Here is a tiny trained network, its code and every weight. The questions are about switching its units off for an input and a class, where a switched-off unit gives its printed mean instead of its output.

import numpy as np


def w(rows, s, z=0):
    codes = np.array(rows[::2]) - 128.0
    scale = np.full(codes.shape[1], s)
    scale[-1] = z or s
    return codes * scale


def norm(h):
    return h / np.sqrt((h * h).mean(-1, keepdims=True) + 1e-5)


def f(y):
    return np.maximum(y, 0)


def log_softmax(a):
    a = a - a.max(-1, keepdims=True)
    return a - np.log(np.exp(a).sum(-1, keepdims=True))


def net(x, mask):
    res = np.array(x, float).reshape(1, 8) / 4 @ E
    u = 0
    for l in range(2):
        y = f(norm(res) @ A[l][:, :-1].T + A[l][:, -1])
        res = res + np.where(mask[u : u + 4], y, B[l][:, -1]) @ B[l][:, :-1]
        u += 4
    return log_softmax(norm(res)[-1] @ U[:, :-1].T + U[:, -1])


A, B = {}, {}
E = w([
[81,113,167,169,97,112,89,101,124],'x0',
[80,138,72,91,142,55,134,120,166],'x1',
[93,67,100,217,68,223,192,65,101],'x2',
[139,142,145,183,243,42,38,203,34],'x3',
[86,52,57,107,61,112,62,157,50],'x4',
[111,49,141,87,90,185,106,3,146],'x5',
[213,97,106,137,28,158,81,77,156],'x6',
[41,147,103,50,123,175,98,111,193],'x7',
],0.0038)
A[0] = w([
[90,122,135,142,80,206,65,2,147,2],'0.n0',
[41,151,118,167,157,105,193,134,122,93],'0.n1',
[156,157,34,116,92,96,151,226,63,75],'0.n2',
[220,150,117,163,154,125,30,99,23,70],'0.n3',
],0.0041,0.0025)
B[0] = w([
[118,87,187,131,76,160,209,111,95,251],'0.n0',
[157,106,177,179,162,91,80,131,78,210],'0.n1',
[64,3,210,123,71,167,215,129,162,218],'0.n2',
[132,110,130,158,181,105,106,223,146,240],'0.n3',
],0.0067,0.0023)
A[1] = w([
[23,154,162,74,192,120,119,129,94,157],'1.n0',
[242,213,200,162,190,152,199,161,131,248],'1.n1',
[166,73,97,95,90,72,3,163,30,77],'1.n2',
[105,172,75,229,145,109,148,127,62,228],'1.n3',
],0.0053,0.0015)
B[1] = w([
[160,143,30,158,124,23,45,221,137,192],'1.n0',
[138,24,150,226,187,79,51,196,41,254],'1.n1',
[162,65,179,213,169,131,130,168,101,187],'1.n2',
[170,113,162,153,114,32,66,255,56,188],'1.n3',
],0.0054,0.0056)
U = w([
[117,53,173,113,3,254,239,23,117,125],'0',
[148,194,70,28,118,75,111,106,192,7],'1',
[177,50,167,221,174,45,69,182,57,252],'2',
],0.0064,0.0028)

Each question gives the input, the list of numbers given to net, and the class t.
The units are the neurons (one row each of A and B). Each row of codes is followed by its name. A weight is (code - 128) times the scale printed after its matrix; where a second scale follows, it is the last column's (A, B and U).
mask holds one flag per neuron, layer by layer. A switched-off neuron (its flag False) gives its mean, the last column of its row in B, instead of its output. The means were averaged over made-up inputs and are rounded, as every weight is.
A unit's drop is (log p(t) with every unit on - log p(t) with that unit switched off) / (log p(t) with every unit on - log p(t) with every unit switched off).
The circuit of an input: a set's keep is (log p(t) with only the set's units on - log p(t) with every unit switched off) / (log p(t) with every unit on - log p(t) with every unit switched off). Starting from all 8 units, units are removed one at a time, each time the one whose removal leaves the highest keep (on an exact tie, the one counted first), for as long as the keep stays at least 0.8.
units of the circuit, in order: the units of the circuit, biggest drop first
top k neurons: the k neurons with the biggest drops, biggest first
top k neurons in layer l: the k neurons of layer l with the biggest drops, biggest first
drop of u: that unit's drop, to one decimal
input [7,7,4,4,-8,7,1,4], class 0: units of the circuit, in order : [0.n0 1.n1]
input [1,1,-7,0,4,3,-4,8], class 1: units of the circuit, in order : [1.n1]
input [6,-8,8,-2,2,-7,5,3], class 0: units of the circuit, in order : [1.n1 1.n0]
input [1,-8,7,4,2,7,1,0], class 0: units of the circuit, in order : [1.n1 0.n0]
input [8,1,-6,-4,2,6,-3,-1], class 0: top 4 neurons : [0.n0 1.n1 1.n3 0.n3]
input [4,-1,-1,-6,-2,-4,-4,6], class 1: units of the circuit, in order : [1.n1 1.n2]
input [1,6,-2,-6,8,-8,3,5], class 0: units of the circuit, in order : [0.n2 1.n1]
input [0,-4,-6,-3,3,7,-5,8], class 1: top 2 neurons in layer 1 : [1.n0 1.n1]
input [-4,4,-4,-1,0,-4,3,-1], class 1: top 3 neurons in layer 0 : [0.n2 0.n1 0.n3]
input [2,-3,-4,-8,8,-5,6,-4], class 0: top 2 neurons : [1.n1 0.n2]
input [2,-4,0,-5,-3,2,-4,-1], class 0: top 2 neurons in layer 0 : [0.n3 0.n0]
input [-6,6,-5,-3,4,4,-7,-1], class 1: drop of 1.n1 : 0.5
input [-4,7,-5,2,-3,6,-7,5], class 1: drop of 1.n1 : 0.5
input [-7,5,-2,0,-5,5,-2,3], class 1: drop of 0.n3 : 0.1
input [-1,1,7,-3,3,-6,5,0], class 0: drop of 0.n0 : 0.0
